The symbols move the items like this.
FZ y RM
FZ d QC
FZ v DD
FZ l GJ
FZ p DJ
FZ i QR
PJ y JB
PJ d HR
PJ v TQ
PJ l MN
PJ p RN
PJ i DS
LQ y TL
LQ d CQ
LQ v JH
LQ l HJ
LQ p GN
LQ i SF
HP y HH
HP d RL
HP v DN
HP l GR
HP p GQ
HP i ZL
ZN y DT
ZN d DN
ZN v DP
ZN l ZH
ZN p HM
ZN i GL
DD y FZ
DD d NG
DD v MG
DD l QR
DD p JB
DD i HR
DZ y BR
DZ d FQ
DZ v RN
DZ l HL
DZ p BP
DZ i NZ
QR y GJ
QR d LL
QR v HR
QR l NH
QR p FQ
QR i GG
FQ y TQ
FQ d NH
FQ v MN
FQ l GM
FQ p HL
FQ i MH
DS y MN
DS d DJ
DS v GM
DS l BR
DS p CL
DS i DZ
HJ y QQ
HJ d FG
HJ v SF
HJ l ZT
HJ p NS
HJ i TB
TJ y BH
TJ d TH
TJ v PC
TJ l DH
TJ p RZ
TJ i SR
BF y CQ
BF d TJ
BF v GD
BF l RZ
BF p SF
BF i TL
BP y MP
BP d HL
BP v DG
BP l MM
BP p PC
BP i BG
RL y PP
RL d BQ
RL v FT
RL l DC
RL p GR
RL i HC
NG y QC
NG d HG
NG v CD
NG l LL
NG p QR
NG i RM
PP y MB
PP d NS
PP v RL
PP l NT
PP p TN
PP i DC
TQ y PJ
TQ d PN
TQ v FQ
TQ l DS
TQ p HN
TQ i GM
DJ y GG
DJ d GJ
DJ v JB
DJ l TQ
DJ p BR
DJ i FQ
QC y SZ
QC d LZ
QC v NG
QC l ZD
QC p GJ
QC i LL
FD y TG
FD d QH
FD v PZ
FD l BM
FD p LC
FD i PG
CL y NZ
CL d BR
CL v JF
CL l MP
CL p BN
CL i BP
LD y NL
LD d GN
LD v RG
LD l PP
LD p HH
LD i RL
JB y DJ
JB d QR
JB v PJ
JB l FQ
JB p DZ
JB i MN
DC y NT
DC d RG
DC v HC
DC l HP
DC p DT
DC i DN
BH y RC
BH d DG
BH v TJ
BH l CC
BH p FG
BH i DH
GJ y MG
GJ d ZD
GJ v QR
GJ l PN
GJ p TQ
GJ i NH
SZ y GH
SZ d LC
SZ v QC
SZ l CD
SZ p MG
SZ i ZD
NQ y PG
NQ d TG
NQ v MR
NQ l SQ
NQ p GH
NQ i LC
JF y CL
JF d DZ
JF v JR
JF l BP
JF p RC
JF i DG
TR y SF
TR d TL
TR v ZT
TR l TT
TR p NL
TR i GN
HN y RN
HN d DS
HN v HL
HN l CL
HN p TH
HN i JF
GG y NH
GG d MG
GG v DJ
GG l PJ
GG p MH
GG i TQ
DP y ZN
DP d TN
DP v GQ
DP l GL
DP p TG
DP i QH
QQ y JH
QQ d GD
QQ v HJ
QQ l TR
QQ p LM
QQ i ZT
QG y QH
QG d ZN
QG v JZ
QG l HM
QG p PG
QG i TG
GQ y DP
GQ d GR
GQ v ZH
GQ l QH
GQ p FD
GQ i QG
HC y DC
HC d MB
HC v HH
HC l DN
HC p ZN
HC i TN
BM y BB
BM d NM
BM v PG
BM l MR
BM p ZR
BM i JG
ZD y CD
ZD d LP
ZD v LL
ZD l FZ
ZD p PN
ZD i DD
GD y BF
GD d PC
GD v FG
GD l TL
GD p TR
GD i LQ
MH y GM
MH d PJ
MH v BR
MH l RN
MH p JR
MH i HN
QH y GL
QH d DT
QH v QG
QH l NM
QH p BM
QH i HM
SR y DH
SR d RC
SR v CQ
SR l GD
SR p QQ
SR i FG
PC y TJ
PC d MM
PC v CC
PC l SR
PC p TL
PC i CQ
HM y NM
HM d ZH
HM v TG
HM l PZ
HM p JG
HM i BB
GH y LP
GH d SQ
GH v SZ
GH l NG
GH p DD
GH i CD
GN y TT
GN d HJ
GN v GT
GN l NS
GN p PP
GN i BQ
JG y MR
JG d PZ
JG v SQ
JG l LZ
JG p QC
JG i HG
SF y HJ
SF d RZ
SF v TR
SF l TB
SF p BQ
SF i TT
GM y DS
GM d JB
GM v MH
GM l DZ
GM p JF
GM i RN
MN y FQ
MN d GG
MN v DS
MN l MH
MN p NZ
MN i BR
DG y BP
DG d NZ
DG v TH
DG l BG
DG p CC
DG i BN
ZH y GQ
ZH d ZL
ZH v GL
ZH l QG
ZH p PZ
ZH i JZ
ZT y TR
ZT d LQ
ZT v TB
ZT l GN
ZT p LD
ZT i GT
ZL y GR
ZL d HC
ZL v BS
ZL l ZN
ZL p QG
ZL i DP
HH y HC
HH d PP
HH v HP
HH l TN
HH p DP
HH i GR
JR y JF
JR d RN
JR v MP
JR l DG
JR p BH
JR i TH
LM y GT
LM d TR
LM v NS
LM l NL
LM p FT
LM i LD
GL y ZH
GL d BS
GL v QH
GL l JZ
GL p BB
GL i NM
RM y LL
RM d SZ
RM v FZ
RM l MG
RM p GG
RM i GJ
RG y LD
RG d GT
RG v MB
RG l RL
RG p HP
RG i FT
TT y TB
TT d QQ
TT v GN
TT l LM
TT p MB
TT i NS
MB y RG
MB d LM
MB v PP
MB l FT
MB p DN
MB i NT
CQ y SR
CQ d BH
CQ v BF
CQ l FG
CQ p HJ
CQ i RZ
BS y ZL
BS d HH
BS v DT
BS l DP
BS p JZ
BS i GQ
LL y ZD
LL d GH
LL v RM
LL l DD
LL p NH
LL i MG
LZ y LC
LZ d PG
LZ v HG
LZ l LP
LZ p ZD
LZ i GH
GR y TN
GR d DC
GR v ZL
GR l DT
GR p QH
GR i ZN
CC y PC
CC d BG
CC v DH
CC l CQ
CC p LQ
CC i BF
BB y PZ
BB d JZ
BB v BM
BB l NQ
BB p HG
BB i MR
TH y DG
TH d CL
TH v MM
TH l BN
TH p DH
TH i RC
PG y BM
PG d HM
PG v NQ
PG l JG
PG p LP
PG i SQ
LP y ZR
LP d JG
LP v GH
LP l QC
LP p FZ
LP i NG
TB y ZT
TB d JH
TB v TT
TB l GT
TB p RG
TB i LM
HG y LZ
HG d NQ
HG v ZR
HG l GH
HG p LL
HG i SZ
NH y PN
NH d DD
NH v GG
NH l JB
NH p GM
NH i PJ
JZ y QG
JZ d DP
JZ v NM
JZ l TG
JZ p NQ
JZ i FD
NZ y HL
NZ d MH
NZ v CL
NZ l JR
NZ p BG
NZ i MP
NS y LM
NS d ZT
NS v BQ
NS l LD
NS p NT
NS i RG
HL y HN
HL d GM
HL v NZ
HL l JF
HL p MM
HL i JR
RZ y FG
RZ d DH
RZ v TL
RZ l JH
RZ p TB
RZ i QQ
NM y JZ
NM d GQ
NM v HM
NM l FD
NM p MR
NM i PZ
MR y NQ
MR d FD
MR v JG
MR l LC
MR p SZ
MR i LZ
MM y TH
MM d JF
MM v BG
MM l RC
MM p SR
MM i BH
DN y HP
DN d FT
DN v TN
DN l ZL
DN p ZH
DN i BS
TL y RZ
TL d SR
TL v LQ
TL l QQ
TL p TT
TL i HJ
TG y HM
TG d GL
TG v FD
TG l BB
TG p SQ
TG i BM
BG y MM
BG d JR
BG v BN
BG l BH
BG p CQ
BG i TJ
NT y FT
NT d LD
NT v DC
NT l HH
NT p BS
NT i HP
RC y BN
RC d BP
RC v BH
RC l PC
RC p GD
RC i CC
RN y DZ
RN d MN
RN v HN
RN l NZ
RN p DG
RN i CL
MP y JR
MP d HN
MP v BP
MP l TH
MP p TJ
MP i MM
JH y LQ
JH d BF
JH v QQ
JH l SF
JH p GT
JH i TR
BQ y NS
BQ d TB
BQ v NL
BQ l RG
BQ p DC
BQ i MB
BN y BG
BN d MP
BN v RC
BN l TJ
BN p BF
BN i PC
LC y SQ
LC d BM
LC v LZ
LC l ZR
LC p CD
LC i LP
BR y MH
BR d TQ
BR v DZ
BR l HN
BR p MP
BR i HL
MG y DD
MG d CD
MG v GJ
MG l HR
MG p PJ
MG i PN
ZR y HG
ZR d MR
ZR v LP
ZR l SZ
ZR p RM
ZR i QC
HR y QR
HR d RM
HR v PN
HR l GG
HR p MN
HR i DJ
FG y GD
FG d CC
FG v RZ
FG l LQ
FG p ZT
FG i JH
DH y CC
DH d BN
DH v SR
DH l BF
DH p JH
DH i GD
GT y GN
GT d SF
GT v LM
GT l BQ
GT p RL
GT i NL
PZ y FD
PZ d QG
PZ v BB
PZ l PG
PZ p LZ
PZ i NQ
DT y BS
DT d HP
DT v ZN
DT l GQ
DT p NM
DT i ZH
TN y DN
TN d NT
TN v GR
TN l BS
TN p GL
TN i DT
PN y HR
PN d FZ
PN v NH
PN l DJ
PN p DS
PN i JB
NL y BQ
NL d TT
NL v LD
NL l MB
NL p HC
NL i PP
SQ y JG
SQ d BB
SQ v LC
SQ l HG
SQ p NG
SQ i ZR
FT y RL
FT d NL
FT v NT
FT l HC
FT p ZL
FT i HH
CD y NG
CD d ZR
CD v ZD
CD l RM
CD p HR
CD i FZ

The rows follow the links: the fewer symbols apart two items are, the more alike their rows tend to be.

Each row is also shifted at random along 5 hidden directions that mean nothing.

Some items, each with a row of numbers:
CQ -2,-8,-7,20,13,-9,4,-5,6,-13,-6,-11,-4,-4,-27,-22,11,-7,-13,8,-1,-13,25,0,2,8,1,-20,-3,-6,21,-24,-5,4,14,2,13,-10
DT -31,9,-7,9,-1,-12,-16,-11,9,-2,4,6,8,3,0,-3,-12,0,-26,31,-11,-1,-8,8,19,-14,12,7,18,8,18,0,-5,-11,9,1,2,9
DZ -31,-9,22,-6,3,4,15,3,-6,5,-1,-4,-7,7,-13,13,16,9,22,-21,10,-1,7,-8,-19,17,-23,-7,7,-7,-19,8,22,12,-10,8,9,-11
FQ 22,-7,-3,-4,-11,5,-6,13,-2,9,-2,5,-8,-9,11,6,-1,4,7,-4,-4,-3,-5,5,-2,9,-1,-6,-10,-9,-2,5,-6,8,-2,-4,-3,-7
NG -13,0,12,-7,-3,6,19,-5,-5,15,-1,2,5,9,-8,10,10,16,20,-19,10,3,19,3,-17,-1,-4,-14,-6,4,-15,3,6,0,-10,3,18,1
TG -10,10,9,-13,-7,7,-4,0,-5,8,8,3,10,8,12,13,-6,4,14,-11,0,12,-8,-2,-8,-11,0,1,-3,8,-14,11,4,-7,-8,0,-7,12
JF -13,-8,-16,4,-7,3,12,16,-5,0,-12,6,-10,-14,4,-7,0,0,-4,-7,2,0,-12,5,1,12,-5,9,-29,-11,10,-4,-4,8,-7,-6,-4,-10
BR -10,-9,7,6,-5,-4,-19,7,5,6,3,0,-11,-5,-4,8,5,6,-3,8,-8,-10,0,5,0,12,-5,-16,11,-11,4,3,0,9,6,4,4,-11
SF -22,-2,-6,5,4,-1,-17,2,4,-10,0,-7,-1,-6,4,-13,-1,-12,-8,11,-10,-7,7,-1,4,0,12,-7,-5,-2,12,-11,-16,-1,12,-2,-9,-3
DC -14,6,3,-4,7,-6,-14,-11,10,-3,6,-1,4,7,11,-1,-7,-7,-12,26,-8,-3,3,-3,14,-11,12,18,30,6,-3,5,-8,-8,8,1,-4,7
PG 3,7,-2,-2,-7,-4,16,-5,-8,6,-8,15,7,9,6,-1,0,7,-15,21,-4,9,-14,9,5,-10,5,34,-10,7,2,8,0,-8,-13,8,7,10
CC -8,-7,4,9,5,-1,-8,6,0,-9,-1,-11,-7,-6,-12,-7,8,-7,0,-5,-4,-6,5,-5,-8,10,-6,-17,-5,-7,8,-10,2,7,8,4,-2,-9
DJ 5,-7,2,-6,1,0,31,-2,-3,10,-9,8,-6,4,-3,5,11,12,3,-2,12,-5,12,3,0,9,-6,16,9,-4,-13,7,5,6,-13,-1,18,-8
LC -22,4,-1,6,2,-8,23,-15,5,10,-3,7,8,9,-16,1,4,17,-10,10,8,-2,17,11,7,-6,3,0,12,8,4,0,2,-7,-5,2,27,5
RL 20,8,-7,-2,2,4,-16,0,3,-10,10,-8,8,-4,7,-4,-13,-13,7,-13,-1,6,-2,-8,1,-10,7,-12,-2,6,1,-5,-5,-6,10,-8,-18,9
GT -7,2,-6,11,6,-4,-10,0,-1,-16,-2,-7,2,-2,-7,-17,-1,-13,-13,9,-9,-1,-2,-2,1,-3,6,-5,-12,1,18,-14,-6,-4,10,2,-8,2
LZ 6,7,-21,8,-14,-2,-1,0,1,9,-2,12,6,-7,2,-2,-11,9,-14,4,-4,5,-6,19,9,-9,12,-7,-20,4,20,-4,-12,-8,0,-8,6,7
GH 47,4,0,-7,-12,-3,-32,1,13,12,14,9,-1,-3,19,20,-16,7,-4,13,-9,-2,-13,5,18,-5,6,-3,33,0,-5,16,-7,-2,7,-7,-6,4
MB 31,5,-5,1,13,-1,3,-7,5,-13,2,-9,6,2,-4,-12,-4,-12,-1,-3,6,1,8,-10,5,-7,5,1,7,6,2,-8,-2,-6,7,-5,-5,6
DP 36,10,-15,4,-2,-2,-3,-4,1,-6,1,4,10,1,4,-7,-13,-6,-14,11,-4,8,-12,3,12,-14,10,10,-4,7,12,-2,-5,-11,3,-4,-7,12
TN -71,10,1,-2,-7,4,-3,1,-7,1,3,1,10,4,3,0,-5,-1,4,-7,-6,13,-13,1,-9,-11,2,-1,-22,9,2,0,1,-9,-4,4,-7,12
NQ 27,9,10,-2,-6,1,-8,-6,0,6,11,0,7,8,-3,14,-6,7,7,-8,-1,9,-10,0,-6,-8,-5,-7,8,9,-5,9,13,-6,-2,4,0,11
LL -1,0,16,-12,-7,4,13,1,-7,14,-1,9,-1,9,5,17,6,14,11,-2,4,5,-7,2,-10,2,-10,14,3,1,-19,17,11,3,-16,8,9,1
MR 0,7,-3,3,-8,3,14,-3,-8,6,-1,5,10,4,-7,1,-2,8,2,-13,3,11,-5,9,-10,-8,-2,-5,-26,7,6,-2,5,-8,-8,2,7,10
CD 31,5,-9,-4,-22,6,-14,12,-6,12,0,12,0,-8,21,7,-10,7,0,1,-12,7,-20,13,0,-5,8,-1,-27,-1,5,7,-11,-3,-5,-4,-10,4
TQ 22,-4,3,-7,-16,9,-30,16,4,11,10,-1,-8,-13,14,19,-8,4,20,-24,-3,-1,-11,1,-5,9,-7,-31,0,-9,-8,8,-1,9,4,-9,-16,-6
SR 60,-7,0,3,10,-2,-1,6,-2,-16,-4,-4,-7,-4,0,-10,4,-13,-6,6,-1,-3,-9,-9,3,9,-7,17,1,-6,3,-3,4,5,2,3,-12,-7
FG -72,-5,-19,9,-3,2,1,12,-3,-7,-7,-2,-4,-15,-1,-14,-2,-8,-5,-11,0,0,-5,3,1,5,1,-9,-30,-7,17,-13,-8,3,2,-8,-7,-5
LD 10,6,-4,5,4,2,-29,2,8,-12,16,-16,6,-5,-7,-2,-14,-14,11,-23,0,4,-3,-11,-2,-5,-2,-37,3,5,7,-9,2,-3,17,-8,-20,5
GN 38,3,2,0,1,8,-20,9,-7,-17,7,-15,3,-5,3,-6,-5,-20,14,-22,-5,10,-14,-15,-15,0,-6,-17,-24,1,2,-7,5,-1,7,0,-27,4
JB -36,-5,-16,3,-21,-3,-30,11,11,15,3,15,-11,-17,18,11,-14,11,-13,19,-13,-9,-14,18,20,5,10,-9,9,-11,13,9,-17,5,7,-9,-2,-7
HL 18,-11,-1,7,2,-4,5,3,1,-2,-7,1,-10,-6,-8,-3,8,2,-8,6,1,-7,2,2,3,12,-7,4,3,-10,6,-2,4,9,0,3,7,-12
GD -13,-7,13,-3,17,-3,6,-4,5,-11,2,-9,-7,5,-10,4,8,-6,7,-3,13,-5,7,-17,2,10,-15,8,36,-4,-16,4,17,8,2,2,0,-9
QG 10,8,-1,-2,4,2,8,-12,2,3,4,-4,12,8,-7,-1,-2,3,6,-10,8,3,17,-1,-5,-12,7,-14,1,11,-3,-5,-3,-9,1,-4,9,11
ZT 18,-1,-3,0,9,-1,5,0,-5,-14,-8,-4,-1,2,7,-19,4,-15,-11,18,-6,-2,0,-6,2,-1,8,26,-11,-1,4,-9,-9,-1,0,4,-8,-1

Complete each set of four: the symbols that take the first to the second take the third to the fourth, perhaps in another order.
Answer with the item's name.
3,9,4,-14,-3,9,15,-3,-10,4,1,3,11,9,9,6,-3,2,14,-16,7,14,-4,-4,-10,-12,1,11,-13,10,-16,6,4,-7,-13,-2,-3,12
to -1,12,-7,-1,-7,0,-19,-1,5,0,11,3,8,-1,7,6,-17,-2,-2,-2,-3,10,-15,1,10,-13,5,-6,6,8,4,4,-1,-9,5,-7,-12,12
as 39,11,-13,-7,-10,6,-14,4,-1,-1,7,6,9,-5,19,2,-19,-6,1,-7,-5,12,-21,1,7,-14,9,3,-13,7,2,3,-8,-9,0,-10,-20,13
to DT

12,-3,2,-8,10,2,-9,3,4,-11,3,-6,-5,-3,12,-1,-3,-14,5,2,2,-4,-3,-13,6,3,-1,13,19,-4,-10,2,-1,4,5,-4,-14,-6
to 27,-1,9,5,17,-7,-7,-10,4,-16,2,-12,2,6,-10,-12,5,-13,-8,16,-5,-6,9,-12,1,-1,1,3,18,1,3,-9,2,-3,10,8,-2,-1
as -31,0,-1,-2,4,5,-1,7,-7,-9,-4,-6,1,-2,7,-10,1,-13,4,-3,-5,3,-1,-6,-7,-1,3,5,-20,-1,0,-7,-7,1,1,0,-12,0
to BQ

21,-6,-5,9,3,-1,-9,8,-1,-12,-4,-6,-8,-10,-3,-12,2,-11,-7,3,-6,-3,-4,-2,-1,9,-3,-5,-12,-9,14,-10,-2,5,8,1,-9,-10
to 12,-3,11,-15,12,5,0,3,2,-11,2,-8,-5,3,11,4,0,-14,15,-10,10,1,-4,-20,-1,5,-9,19,22,-3,-23,9,9,6,-2,-3,-17,-2
as -8,4,1,-4,6,2,1,2,-4,-13,1,-5,4,3,1,-3,-4,-13,6,-12,4,9,-14,-12,-4,-3,-8,11,-3,4,-4,1,12,-3,-2,0,-15,6
to DC

54,-7,-7,13,6,-10,-21,4,7,-15,-3,-4,-10,-9,-1,-13,0,-12,-23,28,-13,-11,-5,0,14,6,3,5,9,-9,19,-8,-8,5,16,2,-7,-10
to 25,5,-14,8,-2,1,-25,8,1,-16,6,-9,5,-10,1,-13,-15,-19,-2,-11,-8,7,-16,-5,1,-5,2,-20,-21,0,20,-13,-5,-5,13,-7,-23,6
as -1,12,-10,-1,-8,0,-3,3,-7,-6,0,7,8,1,12,-4,-13,-6,-11,7,-7,14,-26,3,4,-13,4,22,-20,8,9,3,-1,-10,-6,1,-15,14
to SQ

-71,7,-19,5,-9,1,-13,8,-2,-8,1,2,3,-12,8,-9,-15,-10,-9,-3,-7,10,-24,3,6,-7,6,-1,-25,2,20,-5,-6,-6,4,-8,-19,8
to -8,5,-9,4,7,1,-1,-4,2,-12,3,-9,7,-1,-5,-10,-6,-11,2,-11,5,4,3,-7,1,-7,3,-9,-4,5,5,-10,-1,-5,7,-6,-8,7
as -6,-10,5,-1,0,1,25,3,-9,7,-15,5,-7,2,-1,-2,16,8,-2,7,2,-4,7,5,-7,11,-4,19,-12,-7,-6,2,1,7,-13,7,13,-10
to BR

-11,-4,-4,-7,-16,0,-21,10,7,13,5,13,-10,-10,20,20,-11,9,0,5,-4,-3,-19,7,15,6,-2,3,21,-8,-6,17,-1,6,-1,-7,-7,-6
to 39,-6,12,-6,4,-3,-28,9,5,-10,5,1,-13,-3,16,10,-4,-11,-5,20,-10,-4,-27,-13,11,9,-11,28,35,-10,-9,16,9,10,4,6,-22,-8
as -25,-4,-9,-1,4,-6,-3,5,5,-9,-6,6,-10,-6,17,-4,-5,-11,-17,25,-1,-4,-17,-3,22,4,1,37,18,-6,0,7,-4,5,0,-4,-12,-6
to TN

13,8,-10,0,0,4,-26,4,6,-10,12,-8,5,-8,9,-4,-17,-14,5,-11,-4,5,-8,-6,5,-10,8,-17,-3,4,6,-5,-8,-6,13,-11,-21,8
to 63,9,-4,-2,7,-3,9,-10,0,-10,-1,2,9,9,2,-6,-6,-7,-11,13,2,7,-8,-3,9,-12,4,27,9,11,0,1,4,-10,-3,2,-4,12
as -13,8,7,3,-3,4,3,-7,-5,7,5,-5,13,8,-15,3,2,8,12,-17,1,7,13,4,-18,-9,2,-32,-18,10,3,-7,3,-8,-1,3,11,10
to QC

-1,3,-1,2,13,3,27,-4,-12,-16,-8,-10,7,6,-13,-17,7,-13,2,-13,9,8,3,-11,-11,-2,-6,12,-24,5,0,-13,10,-3,-7,4,-1,4
to 42,10,-8,0,0,2,2,-7,1,0,3,-2,11,3,-1,-6,-7,-2,2,-8,2,5,9,2,0,-13,11,-12,-11,9,3,-7,-9,-10,3,-6,0,11
as 64,9,-5,-3,6,4,14,-7,-3,-4,2,-5,12,5,-4,-5,-3,-5,10,-18,9,10,6,-5,-6,-11,2,-2,-12,11,-4,-5,1,-8,-2,-5,-3,12
to ZD

-23,10,6,0,-2,2,-17,-3,-2,-3,11,-6,9,5,0,2,-8,-4,6,-6,-6,9,-7,-5,-8,-11,2,-14,-5,9,2,-2,3,-9,5,3,-9,12
to 19,9,-2,-4,-5,6,12,-2,-11,4,-2,3,10,4,5,-4,-3,1,5,-9,0,11,-1,4,-10,-13,9,1,-31,9,0,-3,-7,-10,-7,0,0,11
as -4,8,-7,-2,-12,3,13,1,-8,9,-1,10,8,1,2,5,-6,10,3,-14,5,13,-15,8,-3,-8,-2,3,-23,7,2,5,6,-6,-12,-1,1,10
to DD

36,-9,11,-3,5,1,15,0,-1,6,-5,-2,-7,4,-6,3,15,7,9,-3,7,-9,18,-1,-8,10,-5,-1,6,-7,-11,1,2,8,-5,5,14,-11
to 18,-9,4,1,-2,0,7,7,-7,2,-8,2,-8,-4,-2,-1,11,4,0,2,-2,-5,-1,3,-7,11,-8,5,-11,-9,0,0,2,8,-5,6,4,-11
as 12,-3,4,-11,13,0,6,2,1,-11,-3,-4,-4,3,13,-5,2,-14,2,8,3,-3,-1,-15,5,3,0,31,16,-4,-16,3,-1,4,-2,0,-11,-5
to ZT

41,6,-19,5,-10,1,13,0,-4,5,-5,8,7,-4,-1,-6,-8,6,-7,-7,3,7,-3,12,4,-9,9,-3,-28,4,14,-6,-8,-7,-5,-7,4,7
to -23,-5,3,5,-2,1,11,-2,1,11,0,0,-1,-1,-21,9,8,16,10,-19,10,-4,16,6,-9,9,-10,-29,2,-2,0,-1,10,4,-1,0,19,-6
as 16,8,-5,-12,4,3,5,-1,-3,-7,-1,4,5,3,22,-5,-9,-12,-4,10,-1,8,-15,-7,10,-10,7,39,2,5,-10,7,-4,-6,-5,-3,-16,11
to QH

53,10,2,-4,-2,2,-8,-5,1,2,7,-1,10,6,7,3,-7,-1,3,1,-3,4,3,-1,0,-12,9,-6,2,9,-2,-1,-6,-8,2,-2,-2,10
to 35,9,7,-9,0,1,0,-8,-1,4,4,3,8,10,9,5,-3,2,3,6,-1,5,-1,-1,0,-12,6,12,7,10,-10,6,-1,-7,-4,3,0,11
as 11,10,10,-3,-9,6,-15,-1,-4,7,12,-2,10,5,0,14,-7,6,15,-19,-3,11,-9,0,-14,-9,-4,-22,-9,9,-5,6,9,-7,1,3,-6,11
to PG

-10,7,-4,8,-4,-3,2,-8,4,9,4,2,9,3,-15,5,-3,13,-2,-5,2,2,8,9,1,-7,2,-21,0,7,8,-2,2,-7,1,-1,14,7
to 39,-6,-2,-4,-2,4,26,3,-3,8,-8,4,-4,-1,-4,2,7,9,8,-14,13,-2,8,3,-4,8,-8,5,-5,-5,-8,2,4,6,-9,-4,11,-7
as 10,0,5,-1,12,3,12,1,-9,-15,-5,-9,2,4,-2,-12,6,-15,4,-4,1,6,-1,-12,-12,0,-4,15,-18,2,-3,-7,4,0,-3,5,-9,2
to BS

4,8,2,2,6,-1,11,-9,-6,-6,0,-3,12,10,-10,-8,1,-3,0,-4,1,8,2,-4,-8,-11,1,2,-12,11,3,-6,6,-9,-3,5,3,11
to 11,9,4,-3,-4,3,-9,-5,-1,6,8,1,9,6,3,6,-6,5,6,-2,-4,6,1,3,-5,-11,6,-11,-3,9,-2,1,-2,-7,1,1,0,11
as 16,9,-5,3,2,-2,-5,-6,-2,-7,-1,-1,8,4,6,-13,-5,-9,-14,19,-11,4,-2,1,5,-13,16,10,-10,8,12,-8,-13,-10,4,4,-5,9
to JZ

-5,0,-5,-10,1,8,2,13,-11,-11,-7,-1,-4,-5,22,-10,-3,-17,2,-1,-4,8,-18,-8,-3,-1,2,29,-25,-3,-5,0,-6,1,-6,-2,-23,2
to -38,9,-10,12,-3,-4,-15,-6,0,-4,2,-3,10,-1,-4,-14,-7,-3,-15,16,-15,-1,4,9,2,-14,19,-17,-19,7,26,-16,-18,-11,13,1,1,9
as -4,9,-17,12,0,1,-19,-1,5,-7,6,-10,10,-9,-4,-18,-10,-10,-4,-4,-10,-1,14,5,-1,-12,21,-37,-25,6,24,-22,-24,-11,18,-9,-6,8
to FD

53,6,-15,-1,6,-1,-5,-3,3,-13,-2,0,4,-3,13,-14,-11,-16,-14,15,-3,1,-7,-5,15,-10,14,24,1,4,8,-5,-12,-8,5,-7,-15,7
to 32,3,23,-10,9,-8,-8,-20,19,11,16,0,3,16,-7,28,-1,14,7,8,11,-7,13,-8,13,-3,-9,1,78,7,-27,22,19,-1,2,3,14,2
as -46,-7,4,1,-2,-6,20,-5,4,14,-6,11,-4,4,-8,11,8,19,-6,8,9,-7,7,9,8,8,-7,11,24,-4,-7,10,9,5,-8,2,23,-7
to BF

22,4,-8,3,18,-1,25,-12,-1,-14,-7,-10,10,6,-12,-21,4,-11,-3,-3,12,1,19,-8,-2,-7,7,6,-9,8,6,-17,-4,-7,1,-4,6,5
to -23,7,4,-8,6,-2,-5,-8,4,-4,3,1,6,8,11,-1,-6,-6,-4,16,-3,1,0,-6,7,-11,8,19,17,7,-8,5,-5,-6,2,1,-5,9
as 37,-9,2,7,-4,-3,-15,9,2,0,-1,-1,-11,-9,-3,3,3,0,-4,3,-5,-6,-7,3,1,12,-7,-9,1,-9,7,-1,1,9,5,2,-3,-11
to JF

-14,0,13,-7,11,6,3,2,-7,-11,-1,-12,1,6,1,-4,6,-12,15,-12,3,4,1,-16,-15,2,-6,4,-4,1,-13,-1,7,2,-1,5,-11,0
to -32,2,15,-12,10,-4,-7,-2,0,-11,4,1,-2,9,11,9,-2,-9,-1,15,-2,4,-22,-14,6,-2,-10,37,33,2,-18,16,17,1,-3,10,-16,2
as 48,-8,3,-3,-3,9,-8,16,-3,-4,4,-11,-8,-10,-4,8,1,-5,25,-39,9,3,-9,-10,-14,15,-21,-26,-10,-9,-8,1,14,12,0,-5,-14,-10
to BP

